Below are the code and all the weights of a small trained network. Each question names an input and a target symbol and asks about switching units off, where a switched-off unit gives its printed mean instead of its output.

import numpy as np


def w(rows, s, z=0):
    codes = np.array(rows[::2]) - 128.0
    scale = np.full(codes.shape[1], s)
    scale[-1] = z or s
    return codes * scale


def softmax(a):
    e = np.exp(a - a.max(-1, keepdims=True))
    return e / e.sum(-1, keepdims=True)


def log_softmax(a):
    a = a - a.max(-1, keepdims=True)
    return a - np.log(np.exp(a).sum(-1, keepdims=True))


def net(x, mask):
    ids = ['αβγεζλμξστφψω'.index(c) for c in x.split()]
    T = len(ids)
    res = E[ids] + P[:T]
    u = 0
    for l in range(2):
        r = res
        for j in range(3):
            rows = slice(3 * j, 3 * j + 3)
            q, k, v = (r @ M[l][rows].T for M in (Q, K, V))
            z = softmax(np.where(np.tri(T) > 0, q @ k.T / 3**0.5, -1e9)) @ v
            o = O[l][rows]
            res = res + np.where(mask[u + j], z, o[:, -1]) @ o[:, :-1]
        u += 3
    return log_softmax(res[-1] @ U[:, :-1].T + U[:, -1])


Q, K, V, O = {}, {}, {}, {}
E = w([
[129,108,189,114,181,152,148,168,194,165,80,152],'α',
[111,129,131,67,92,253,24,123,167,172,119,193],'β',
[173,37,88,143,164,116,124,176,208,52,96,101],'γ',
[108,74,134,145,103,77,98,138,57,137,125,149],'ε',
[150,108,163,173,101,173,107,151,93,224,33,123],'ζ',
[189,94,61,126,198,146,165,136,194,151,87,132],'λ',
[87,148,193,163,67,141,135,92,84,188,133,185],'μ',
[126,111,77,116,114,91,150,103,153,91,158,156],'ξ',
[128,19,132,159,98,115,162,123,176,117,61,153],'σ',
[137,82,98,198,51,116,115,96,116,95,129,115],'τ',
[149,144,213,192,94,161,95,147,139,158,104,94],'φ',
[136,159,150,94,72,104,132,123,121,197,95,152],'ψ',
[108,87,192,141,93,88,118,127,143,82,142,147],'ω',
],0.02)
P = w([
[108,167,82,134,118,171,94,191,117,97,189,150],'0',
[201,182,170,122,152,92,87,106,115,119,123,143],'1',
[191,97,171,132,107,99,147,97,152,204,180,128],'2',
[129,67,123,106,69,167,150,129,165,235,180,115],'3',
[72,91,91,194,204,248,161,74,132,176,73,118],'4',
[40,189,99,166,235,103,90,115,134,44,43,201],'5',
[153,156,154,168,190,88,76,163,131,75,125,217],'6',
],0.014)
Q[0] = w([
[189,183,158,164,116,96,89,77,142,65,75,243],'L0H1',
[254,68,126,97,66,170,92,220,124,150,188,235],'L0H1',
[157,157,126,197,95,5,204,224,139,135,116,147],'L0H1',
[47,145,107,117,142,124,175,172,66,109,102,151],'L0H2',
[115,128,106,105,120,57,236,91,135,105,69,79],'L0H2',
[39,104,68,91,195,191,110,155,121,133,194,144],'L0H2',
[138,121,121,166,124,98,161,116,150,171,204,119],'L0H3',
[95,78,149,234,123,109,136,108,159,154,74,243],'L0H3',
[86,166,54,110,99,151,55,134,166,158,149,129],'L0H3',
],0.0083)
K[0] = w([
[129,62,138,101,131,119,132,136,158,193,180,59],'L0H1',
[53,120,76,83,104,203,100,251,159,141,134,93],'L0H1',
[96,105,148,151,79,122,197,99,89,171,141,82],'L0H1',
[155,185,175,142,179,103,168,165,98,135,159,151],'L0H2',
[147,182,158,140,157,99,191,96,154,157,158,137],'L0H2',
[109,127,78,183,103,148,132,198,105,88,120,173],'L0H2',
[111,141,133,116,87,129,168,99,148,157,138,103],'L0H3',
[132,96,120,116,109,150,33,84,157,137,111,209],'L0H3',
[102,157,50,101,150,125,112,155,127,117,140,136],'L0H3',
],0.011)
V[0] = w([
[64,209,36,127,201,63,127,206,37,192,191,110],'L0H1',
[212,112,119,9,97,94,54,153,31,161,63,47],'L0H1',
[92,191,236,160,32,106,168,82,193,52,194,86],'L0H1',
[153,117,150,125,191,160,41,8,163,135,201,177],'L0H2',
[123,84,145,102,84,75,122,81,165,147,44,143],'L0H2',
[105,148,213,108,117,76,126,70,134,158,116,98],'L0H2',
[125,106,121,25,120,214,41,57,164,144,210,121],'L0H3',
[3,145,106,121,41,106,128,130,141,105,93,145],'L0H3',
[152,186,75,111,79,144,181,206,101,141,160,23],'L0H3',
],0.0056)
O[0] = w([
[106,129,125,223,80,127,141,92,254,89,158,185,139],'L0H1',
[72,135,102,152,77,58,136,145,203,172,85,108,179],'L0H1',
[150,112,142,84,103,222,83,132,99,60,124,161,57],'L0H1',
[73,64,106,122,196,42,114,106,93,108,137,115,151],'L0H2',
[155,125,100,196,117,96,166,196,78,118,178,134,192],'L0H2',
[136,157,132,127,171,122,106,179,91,121,125,117,127],'L0H2',
[188,79,68,61,47,126,133,115,169,139,91,133,160],'L0H3',
[154,153,118,100,167,153,134,164,130,104,109,177,150],'L0H3',
[105,95,151,182,132,191,145,112,132,40,156,132,2],'L0H3',
],0.0084,0.0047)
Q[1] = w([
[214,124,166,116,116,67,80,193,152,135,172,190],'L1H1',
[156,149,95,126,130,94,128,148,114,83,41,136],'L1H1',
[129,158,112,135,149,122,130,90,115,89,101,158],'L1H1',
[82,65,117,112,91,190,154,71,139,173,137,104],'L1H2',
[254,82,176,124,82,108,123,165,147,139,174,184],'L1H2',
[89,191,168,163,167,166,163,96,117,65,123,112],'L1H2',
[162,81,90,99,77,118,75,165,141,159,87,193],'L1H3',
[227,45,146,98,52,113,122,129,155,182,177,138],'L1H3',
[219,164,157,148,146,54,90,196,138,115,157,184],'L1H3',
],0.012)
K[1] = w([
[90,76,107,129,89,181,142,172,151,175,182,135],'L1H1',
[158,102,206,115,130,81,206,109,101,140,204,73],'L1H1',
[179,140,109,102,150,132,192,120,129,117,175,101],'L1H1',
[105,176,123,127,159,116,82,79,119,81,52,142],'L1H2',
[34,106,65,100,85,199,111,201,134,118,119,152],'L1H2',
[151,137,170,182,112,80,247,105,94,96,141,98],'L1H2',
[83,188,177,137,52,174,83,178,163,96,203,186],'L1H3',
[44,139,91,117,107,221,77,168,145,104,96,187],'L1H3',
[108,69,113,120,91,170,172,189,135,175,189,122],'L1H3',
],0.011)
V[1] = w([
[167,112,107,83,133,175,161,163,82,113,123,200],'L1H1',
[172,163,109,106,144,130,115,98,90,149,168,71],'L1H1',
[124,90,152,148,113,123,133,159,79,141,117,150],'L1H1',
[140,90,129,136,200,109,117,234,131,153,119,81],'L1H2',
[122,132,96,165,104,76,166,148,120,161,100,146],'L1H2',
[92,59,64,127,116,90,104,113,103,60,150,97],'L1H2',
[79,104,153,67,161,56,156,146,149,140,141,187],'L1H3',
[183,171,26,96,99,131,178,98,138,101,160,150],'L1H3',
[57,96,94,156,170,164,104,9,91,146,107,174],'L1H3',
],0.013)
O[1] = w([
[165,157,130,154,86,122,182,58,131,90,74,120,101],'L1H1',
[125,52,204,125,144,93,132,142,166,62,105,194,2],'L1H1',
[134,185,146,119,109,144,113,39,143,125,212,121,179],'L1H1',
[82,220,19,146,126,143,148,146,99,128,148,44,30],'L1H2',
[56,91,175,125,27,169,185,2,135,89,104,128,210],'L1H2',
[127,54,53,134,212,126,32,29,120,168,55,112,86],'L1H2',
[252,190,77,214,116,136,163,135,126,114,105,214,137],'L1H3',
[33,109,78,194,114,154,167,163,103,100,43,110,186],'L1H3',
[47,203,132,86,185,117,243,86,55,183,225,178,122],'L1H3',
],0.0099,0.0092)
U = w([
[135,114,162,102,134,102,52,179,139,123,193,101,91],'α',
[253,96,137,109,126,145,49,117,119,116,154,137,4],'β',
[154,131,115,61,103,78,141,122,124,119,119,101,48],'γ',
[108,150,86,139,121,88,59,175,149,145,132,51,98],'ε',
[149,171,94,152,133,134,133,221,107,135,203,125,203],'ζ',
[160,116,186,103,150,144,180,118,82,90,188,154,106],'λ',
[29,166,112,181,171,119,183,174,104,109,167,80,144],'μ',
[153,159,132,71,124,164,206,71,53,83,128,19,183],'ξ',
[154,115,112,155,162,142,162,144,77,114,105,172,91],'σ',
[58,153,163,94,121,96,169,143,135,105,179,46,129],'τ',
[106,174,119,190,142,82,75,71,195,173,210,159,204],'φ',
[115,82,183,65,148,128,103,86,93,90,136,80,167],'ψ',
[139,114,188,132,65,99,110,153,158,91,109,111,151],'ω',
],0.0044,0.0035)

Each question gives the input, a string of symbols that net reads in full, and the target symbol t.
The units are the heads (3 rows each of Q, K, V and O). Each row of codes is followed by its name. A weight is (code - 128) times the scale printed after its matrix; where a second scale follows, it is the last column's (O and U).
mask holds one flag per head, layer by layer. A switched-off head (its flag False) gives its mean, the last column of its rows in O, instead of its output. The means were averaged over made-up inputs and are rounded, as every weight is.
A unit's drop is (log p(t) with every unit on - log p(t) with that unit switched off) / (log p(t) with every unit on - log p(t) with every unit switched off).
The circuit of an input: a set's keep is (log p(t) with only the set's units on - log p(t) with every unit switched off) / (log p(t) with every unit on - log p(t) with every unit switched off). Starting from all 6 units, units are removed one at a time, each time the one whose removal leaves the highest keep (on an exact tie, the one counted first), for as long as the keep stays at least 0.8.
units of the circuit, in order: the units of the circuit, biggest drop first
most important unit: the unit with the biggest drop
which heads matter: for each layer, one digit per head in row order, 1 if its drop is at least 0.15 and else 0, layers parted by /
input τ φ ψ μ ε, target α: which heads matter -> 000 / 011
input α ψ α ψ α λ λ, target ω: which heads matter -> 010 / 101
input ε α φ γ, target φ: most important unit -> L0H1
input ε ε ω ε ξ φ, target β: which heads matter -> 100 / 001
input φ ε φ β ψ, target ψ: which heads matter -> 111 / 101
input ε α α λ ε ψ, target ζ: units of the circuit, in order -> L1H3, L1H2
input β ε σ λ γ α, target σ: which heads matter -> 011 / 011
input τ ω ω, target ψ: units of the circuit, in order -> L1H3, L1H2
input ε ε ε φ α, target φ: units of the circuit, in order -> L1H3, L0H1, L0H3
input τ ψ ε β ε, target τ: which heads matter -> 101 / 011
input β α ζ ψ ψ ε ω, target σ: which heads matter -> 011 / 011
input γ α ε σ, target ε: which heads matter -> 000 / 011
input τ σ α β ε, target τ: units of the circuit, in order -> L1H3, L0H3, L0H1, L1H2
input ω ζ ε ψ α, target τ: most important unit -> L1H2
input ε ε ψ ε ε ψ, target ω: which heads matter -> 000 / 011
input α α ε ε, target ζ: which heads matter -> 000 / 010
input φ ψ ψ τ ε, target ω: which heads matter -> 000 / 101
input ξ τ ζ ε ψ λ, target τ: units of the circuit, in order -> L1H2, L1H3, L0H1
input τ ε ε ε, target ψ: which heads matter -> 000 / 011
input τ α σ ω α ε ψ, target β: most important unit -> L1H3
input ε γ ψ φ α φ, target ω: units of the circuit, in order -> L1H3, L1H2
input ε β μ, target ζ: which heads matter -> 100 / 010
input ω ξ λ γ τ α, target μ: which heads matter -> 000 / 011
input ζ ε ε ψ τ τ, target φ: units of the circuit, in order -> L1H3, L1H1, L0H3
input β σ β ε β ψ, target σ: units of the circuit, in order -> L0H3, L0H2, L1H3, L1H2
input ε ε α ψ, target φ: units of the circuit, in order -> L0H1, L1H2
input γ ε β, target λ: which heads matter -> 010 / 011
input τ τ σ σ β ψ ψ, target τ: units of the circuit, in order -> L1H3
input ε λ ψ ε τ β ε, target ζ: units of the circuit, in order -> L0H3, L0H1, L1H2, L1H1
input α λ μ ψ, target ζ: units of the circuit, in order -> L1H2, L1H3
